Here is a tiny trained network, its code and every weight. The questions are about switching its units off for an input and a class, where a switched-off unit gives its printed mean instead of its output.

import numpy as np


def w(rows, s, z=0):
    codes = np.array(rows[::2]) - 128.0
    scale = np.full(codes.shape[1], s)
    scale[-1] = z or s
    return codes * scale


def f(y):
    return y / 2 * (1 + np.tanh(0.7978845608 * (y + 0.044715 * y**3)))


def log_softmax(a):
    a = a - a.max(-1, keepdims=True)
    return a - np.log(np.exp(a).sum(-1, keepdims=True))


def net(x, mask):
    res = np.array(x, float).reshape(1, 6) / 4 @ E
    y = f(res @ A[0][:, :-1].T + A[0][:, -1])
    res = res + np.where(mask, y, B[0][:, -1]) @ B[0][:, :-1]
    return log_softmax(res[-1] @ U[:, :-1].T + U[:, -1])


A, B = {}, {}
E = w([
[189,58,206,199],'x0',
[139,46,137,74],'x1',
[126,254,141,163],'x2',
[37,144,230,102],'x3',
[199,193,117,41],'x4',
[68,93,46,74],'x5',
],0.0086)
A[0] = w([
[174,137,192,105,164],'neuron 1',
[55,130,144,191,239],'neuron 2',
[87,12,112,112,165],'neuron 3',
[194,143,153,101,140],'neuron 4',
[94,127,173,132,161],'neuron 5',
[143,113,54,94,151],'neuron 6',
[125,93,95,144,125],'neuron 7',
[138,65,152,178,167],'neuron 8',
[110,180,94,97,119],'neuron 9',
[122,152,155,178,53],'neuron 10',
[111,197,154,53,171],'neuron 11',
[143,9,129,96,166],'neuron 12',
[93,112,85,93,253],'neuron 13',
[95,136,176,178,142],'neuron 14',
[137,112,70,98,170],'neuron 15',
[151,50,143,92,141],'neuron 16',
[156,109,36,79,172],'neuron 17',
[153,193,62,177,180],'neuron 18',
[221,133,108,101,236],'neuron 19',
[176,84,125,152,182],'neuron 20',
[55,173,124,59,208],'neuron 21',
[143,176,57,64,144],'neuron 22',
[202,73,112,158,206],'neuron 23',
[111,41,138,104,95],'neuron 24',
[172,125,81,198,207],'neuron 25',
[77,151,77,121,205],'neuron 26',
[77,168,175,52,138],'neuron 27',
[148,49,93,113,209],'neuron 28',
[119,149,140,182,105],'neuron 29',
],0.013,0.0057)
B[0] = w([
[175,101,103,125,191],'neuron 1',
[52,159,94,80,246],'neuron 2',
[92,148,200,98,254],'neuron 3',
[187,93,151,142,172],'neuron 4',
[113,113,84,144,179],'neuron 5',
[72,109,115,168,200],'neuron 6',
[127,113,162,146,160],'neuron 7',
[47,113,137,117,217],'neuron 8',
[136,119,111,142,179],'neuron 9',
[88,153,142,102,159],'neuron 10',
[174,66,96,117,211],'neuron 11',
[107,156,219,120,254],'neuron 12',
[46,121,103,92,218],'neuron 13',
[87,167,78,126,200],'neuron 14',
[66,150,140,158,190],'neuron 15',
[138,167,245,97,206],'neuron 16',
[76,113,123,176,228],'neuron 17',
[120,109,142,92,220],'neuron 18',
[161,78,171,255,222],'neuron 19',
[97,56,140,150,198],'neuron 20',
[99,16,71,151,233],'neuron 21',
[139,84,108,183,216],'neuron 22',
[77,35,195,199,230],'neuron 23',
[124,156,169,80,199],'neuron 24',
[84,124,154,136,217],'neuron 25',
[58,89,120,112,208],'neuron 26',
[141,83,83,129,203],'neuron 27',
[88,131,179,140,231],'neuron 28',
[97,157,122,100,166],'neuron 29',
],0.0077,0.01)
U = w([
[164,158,133,54,34],'0',
[247,83,132,147,134],'1',
[184,177,150,52,2],'2',
[125,210,132,130,141],'3',
[76,134,150,35,166],'4',
[134,113,197,154,115],'5',
[90,81,81,161,155],'6',
[160,168,118,108,65],'7',
],0.012,0.0065)

Each question gives the input, the list of numbers given to net, and the class t.
The units are the neurons (one row each of A and B). Each row of codes is followed by its name. A weight is (code - 128) times the scale printed after its matrix; where a second scale follows, it is the last column's (A, B and U).
mask holds one flag per neuron, in row order. A switched-off neuron (its flag False) gives its mean, the last column of its row in B, instead of its output. The means were averaged over made-up inputs and are rounded, as every weight is.
A unit's drop is (log p(t) with every unit on - log p(t) with that unit switched off) / (log p(t) with every unit on - log p(t) with every unit switched off).
The circuit of an input: a set's keep is (log p(t) with only the set's units on - log p(t) with every unit switched off) / (log p(t) with every unit on - log p(t) with every unit switched off). Starting from the 12 units with the biggest drops (on a tie, the unit counted first), units are removed one at a time, each time the one whose removal leaves the highest keep (on an exact tie, the one counted first), for as long as the keep stays at least 0.8.
units of the circuit, in order: the units of the circuit, biggest drop first
most important unit: the unit with the biggest drop
k most important neurons: the k neurons with the biggest drops, biggest first
drop when u is switched off: that unit's drop, to one decimal
input [-7,6,-2,-4,-7,-8], class 4: units of the circuit, in order : [neuron 19; neuron 21]
input [-2,2,5,2,1,-2], class 6: 2 most important neurons : [neuron 16; neuron 21]
input [7,-8,-1,-5,-8,7], class 5: most important unit : neuron 23
input [-2,-2,2,0,-4,-4], class 4: units of the circuit, in order : [neuron 19; neuron 22]
input [-3,-1,-5,-5,-4,4], class 4: units of the circuit, in order : [neuron 3; neuron 12]
input [4,0,6,8,-4,2], class 6: 4 most important neurons : [neuron 3; neuron 16; neuron 12; neuron 5]
input [-6,-6,-2,3,-7,-3], class 4: 2 most important neurons : [neuron 2; neuron 19]
input [8,-4,0,-8,6,-5], class 1: 4 most important neurons : [neuron 4; neuron 1; neuron 12; neuron 3]
input [-2,-2,-8,-2,0,7], class 4: 2 most important neurons : [neuron 13; neuron 3]
input [-3,-1,-5,-3,-4,-3], class 4: 2 most important neurons : [neuron 19; neuron 22]
input [0,4,-2,-2,1,-2], class 5: drop when neuron 23 is switched off : 0.0
input [1,-1,2,2,-7,-8], class 4: drop when neuron 22 is switched off : 0.1
input [4,2,8,4,3,5], class 6: drop when neuron 16 is switched off : 0.2
input [5,7,-5,3,5,5], class 5: most important unit : neuron 2
